[[143 181 128 175 112 122 183  70 112]
 [106 190 141 138 164 166  97 135 109]
 [167 158 136 166 104  96 141  96 108]
 [119 152  86 176 128 133 128 105 143]
 [128 128  93 157 144  78 169  73 175]
 [128 177  74 170 105  81 135  92 102]
 [ 95 153 139 178 164 146 114 113 117]
 [137 174 164 146 170 128 120  84  97]
 [136 170  94 161 129  79 150  83 104]
 [172 148  76 168 132  59 163  73 119]] ==> 172

[[172  94 164 119 128 143 161 161 142  79  99  58]
 [118 186 117 172 146 109 159 125 149 171 153 128]
 [ 91 152 148 140 162 124 134  94  91 134 128 138]
 [144 122 172 114 150 153 152 129 106 151 126 135]
 [104 180 168 108  78 135 171 133 175 131 149 156]
 [105  85 111  83 165  74  84 129  82 118 156 165]
 [ 99 133 122 114 146 139 138 120 124 131 127 152]] ==> 99

[[142 117 151 158 141  94 118  99 119]
 [148 111 165 130 131 115 113 149 126]
 [133 132 116 128 112 152 125 181 126]
 [117  94 158 105 101 107 123 140 144]
 [ 88 122 132 130 105 132 127 156 120]
 [139 138  86 127 114 144 138 131 139]
 [152 115 121 128 124 104 131  90 147]
 [111 145  92 164 123 130 134 116 114]] ==> 111

[[100 127 117 115 108 127 105]
 [139 101 143 118 113 164 142]
 [167 164 118 152 172  87 130]
 [141 102 103 124 118 115 129]
 [137  94 144 123 101 135 143]
 [101 158 152 117 138 133  99]
 [143 138 136 119 125 138 111]
 [135 119 106 116 129 121 127]
 [147 115 126 131 140 181 115]] ==> 147

[[121 116 135 107 124 142 146 143 131 112  95 117]
 [146 121 142 125  61 108 121  91 116 168 116  89]
 [125 179 160 130 103 189 154 100 110  93 126 165]
 [135 125 123 137 156 127 123 142 160 100 127 141]
 [138 122 149 116 169 123 139 103  69 108 133 159]
 [116 135 124 119 128 146 126 150 140 147 140 132]
 [124 107 101 130 122  76 115 147 155 165 151  77]
 [132 129 125  94  72  98 132  87 142 133 132 118]] ==> 132
---
145 181 150 164 128 127  96
148 178 154 160 139 121  92
⇒ 128

147 152 120 139 186 126
106 131 121 138 157 106
⇒ 139

 69  72 135 128  82 113 151
157 142 100 169 117 117 142
⇒ 82

 95 173 180 140 109
189 132 135  89 153
⇒ 180

159  76 105 107 105
 88 137  88 119 171
⇒ 105

106 115 111  88  96 152
125 175 123 144 183  68
⇒ 88

172 119  82 171 116 124
157 128  82 188 160 111
⇒ 171

127 149 127 116 149  86
 73 140  84 121 149 130
⇒ 116
---
172  159  166  150   73
101  111  101  107  110
 78  145  119   96   94
-> 111

 91   91  143   86
 77  119  127  124
-> 91

132  141  128  144  153  143  132
 71   97   96  121  116  151  147
-> 141

 82  113  167  119  170  142  142
126  115  128  123  126  113  185
 70  130  143  133   78  109  108
-> 115

133  149  144  133  195  147
124  129  115  130  104  103
133  101  145  113  134  177
-> 129

130  152  129  177  151
123  124  101  135   76
 75  123  107  140  138
-> 124

193  139  177  110   82
 74   97   69  169  103
-> 139
---
113 160 167 186: 160

160 129 155 126 114 136 112
143 151 122 130 112 139  64
174  64 120 137 113 148 132
: 113

112  95  88 109  73 147: 109

170  63 140 135 181 194: 135

158 113 105 109  73: 105

143  69 112  73 183: 112

160  87 146 181 105 120: 181

 79 105 141 182 142: 141
---
 74 144 110 108 189  62  72 yields 144
154 120 183 105 yields 120
160 113 106  66 yields 113
106 146  75  77 yields 146
137  93 184 111  97 121 yields 93
148  68 137 156 127 132 yields 68
123 120  95  63 153 119 127 yields 120
---
174 142 140 119 144 135
137 139 137 165 138 136
 63 129 120 134 138 117
==> 136

114 131 120 171 124
132  77 118 172 122
124 109 162 155 151
==> 122

119 118  94 121 121 132
163 142 181 145 160  81
 97  67 143 163 122 164
==> 81

153 151 124 138 128
122  72 143 111 171
146 152 132 118 134
==> 171

130 127 129 129
141 177 156 130
152 121 137 142
==> 130

145 150 108 116
187 135  80 147
125 117 134 137
==> 147

125 127 185 186  96 177  97
101 117 101 103 123 102 121
 97 109 100  92 194  98 193
==> 121

129 146 140 154  88
 99 157 141 150 125
162 100  82  70 152
==> 125

148 123 120 124  95 118
114  70 153 114 140 132
108 159 108 121 121 107
==> 132

119 108 147  94 140 191
105 106 130  70 135 188
 73 160 186 152 109 141
==> 188
---
126 114 140 180 143 109 147
116 178 127 182 179  93 179
132 187  82 140 109 198  99
out 147

130 147  77 179 108 110
153 115  77 122 112 154
out 110

 69 138 128 137 out 137

 92 143 132 148 108 135 183 out 183

 64 110 134 149  82
 66 134 174 131  81
out 82

145  82  96  88
128  69 143 118
out 88
---
173 135 180 172  87  95 175 value 173, 175

105 102 160 128 178
 99 140 133 125 114
113 117 126 143 125
value 105, 125

 62 124 134 126 145 144 159 value 62, 159

135 139 181 136
140 132 136 155
value 135, 155

135 136  83 186 value 135, 186

174 185  96 138 115 value 174, 115

173 157 132 184 value 173, 184
---
[[136 167 146 133 131]
 [142 134 151 128  70]
 [104 161 114 156 139]] Answer: 104

[[190 155 109 136 150]
 [ 94 110 142 139 116]
 [148 157 125 113 134]] Answer: 148

[[ 93 121 154 100 134]
 [111 147  76 137 142]
 [114 148  88 147 141]] Answer: 114

[[143 137 145 109 127]
 [108 109 107  70  84]
 [ 95  89 144 188 153]] Answer: 95

[[ 94 116 138 146 130]
 [ 93 124 140 137 119]
 [ 75  97 130 134 119]] Answer: 75

[[128  93 130 116 139]
 [ 58 150 128  92 120]
 [ 92 129 123  97 158]] Answer: 92
